Below is a small trained network, with its code and all its weights. Each question gives an input and a class and asks what happens when units are switched off, that is, made to give their printed mean instead of their output.

import numpy as np


def w(rows, s, z=0):
    codes = np.array(rows[::2]) - 128.0
    scale = np.full(codes.shape[1], s)
    scale[-1] = z or s
    return codes * scale


def f(y):
    return y / 2 * (1 + np.tanh(0.7978845608 * (y + 0.044715 * y**3)))


def log_softmax(a):
    a = a - a.max(-1, keepdims=True)
    return a - np.log(np.exp(a).sum(-1, keepdims=True))


def net(x, mask):
    res = np.array(x, float).reshape(1, 7) / 4 @ E
    y = f(res @ A[0][:, :-1].T + A[0][:, -1])
    res = res + np.where(mask, y, B[0][:, -1]) @ B[0][:, :-1]
    return log_softmax(res[-1] @ U[:, :-1].T + U[:, -1])


A, B = {}, {}
E = w([
[47,120,208,157,237,103,93,122,224],'x0',
[127,81,112,183,183,174,120,57,26],'x1',
[149,160,36,220,120,130,3,34,186],'x2',
[181,9,117,114,150,72,202,203,148],'x3',
[49,206,50,102,99,65,49,230,118],'x4',
[138,155,113,138,131,48,176,193,154],'x5',
[95,179,93,19,187,198,122,208,128],'x6',
],0.0078)
A[0] = w([
[152,90,130,169,113,93,106,136,189,196],'N1',
[131,98,128,88,116,63,178,122,185,201],'N2',
[169,119,132,66,55,91,210,161,86,186],'N3',
[96,135,118,122,145,194,181,95,44,183],'N4',
[121,85,144,104,115,131,173,116,90,183],'N5',
[139,105,218,121,180,142,127,94,41,211],'N6',
[106,130,62,158,130,93,91,59,128,163],'N7',
[140,152,120,176,148,123,65,112,167,172],'N8',
[134,97,247,121,221,145,163,173,183,170],'N9',
[114,208,108,65,136,149,56,151,148,203],'N10',
[127,104,166,162,190,118,148,111,167,222],'N11',
[155,140,78,122,92,91,86,124,140,255],'N12',
[70,206,123,114,119,181,87,141,145,182],'N13',
],0.011,0.0048)
B[0] = w([
[197,138,100,126,156,89,125,135,161,189],'N1',
[175,186,162,105,85,88,137,188,169,199],'N2',
[158,200,112,205,49,111,181,136,85,236],'N3',
[91,112,190,146,169,187,156,71,86,196],'N4',
[178,158,195,188,114,134,180,132,92,185],'N5',
[159,87,153,97,150,174,157,63,124,218],'N6',
[154,70,68,142,174,111,54,109,128,205],'N7',
[141,73,45,121,154,74,75,83,168,201],'N8',
[168,146,121,31,147,132,162,154,124,248],'N9',
[8,154,90,130,78,180,149,104,144,215],'N10',
[100,44,154,68,201,104,123,195,129,208],'N11',
[102,96,58,194,129,102,141,116,142,194],'N12',
[75,162,88,104,105,167,104,84,151,204],'N13',
],0.011,0.014)
U = w([
[6,149,75,121,101,181,112,108,171,254],'0',
[163,75,77,186,151,87,58,123,183,115],'1',
[153,119,151,40,140,111,152,193,201,85],'2',
[154,185,113,207,51,87,175,186,121,8],'3',
[152,112,187,136,143,199,164,76,62,144],'4',
],0.013,0.0011)

Each question gives the input, the list of numbers given to net, and the class t.
The units are the neurons (one row each of A and B). Each row of codes is followed by its name. A weight is (code - 128) times the scale printed after its matrix; where a second scale follows, it is the last column's (A, B and U).
mask holds one flag per neuron, in row order. A switched-off neuron (its flag False) gives its mean, the last column of its row in B, instead of its output. The means were averaged over made-up inputs and are rounded, as every weight is.
A unit's drop is (log p(t) with every unit on - log p(t) with that unit switched off) / (log p(t) with every unit on - log p(t) with every unit switched off).
The circuit of an input: a set's keep is (log p(t) with only the set's units on - log p(t) with every unit switched off) / (log p(t) with every unit on - log p(t) with every unit switched off). Starting from the 12 units with the biggest drops (on a tie, the unit counted first), units are removed one at a time, each time the one whose removal leaves the highest keep (on an exact tie, the one counted first), for as long as the keep stays at least 0.8.
circuit, biggest first: the units of the circuit, biggest drop first
top k neurons: the k neurons with the biggest drops, biggest first
drop of u: that unit's drop, to one decimal
input [4,7,3,-8,1,2,-2], class 1: top 2 neurons : (N7; N8)
input [-2,-1,-7,-2,4,7,5], class 3: circuit, biggest first : (N3)
input [-8,-3,1,-2,8,4,-1], class 0: top 4 neurons : (N10; N13; N5; N2)
input [-1,-7,0,2,3,-7,-1], class 0: top 3 neurons : (N5; N10; N3)
input [3,-4,8,6,1,-3,6], class 0: top 3 neurons : (N10; N13; N5)
input [-8,3,3,-8,8,8,-6], class 0: top 3 neurons : (N10; N13; N1)
input [2,-4,-3,6,3,0,-2], class 3: top 2 neurons : (N3; N6)
input [5,-5,-1,4,7,3,6], class 0: drop of N10 : 1.1
input [-5,-6,-3,6,8,8,7], class 3: drop of N6 : 0.0
input [-2,4,-8,8,2,4,7], class 3: drop of N3 : 0.7
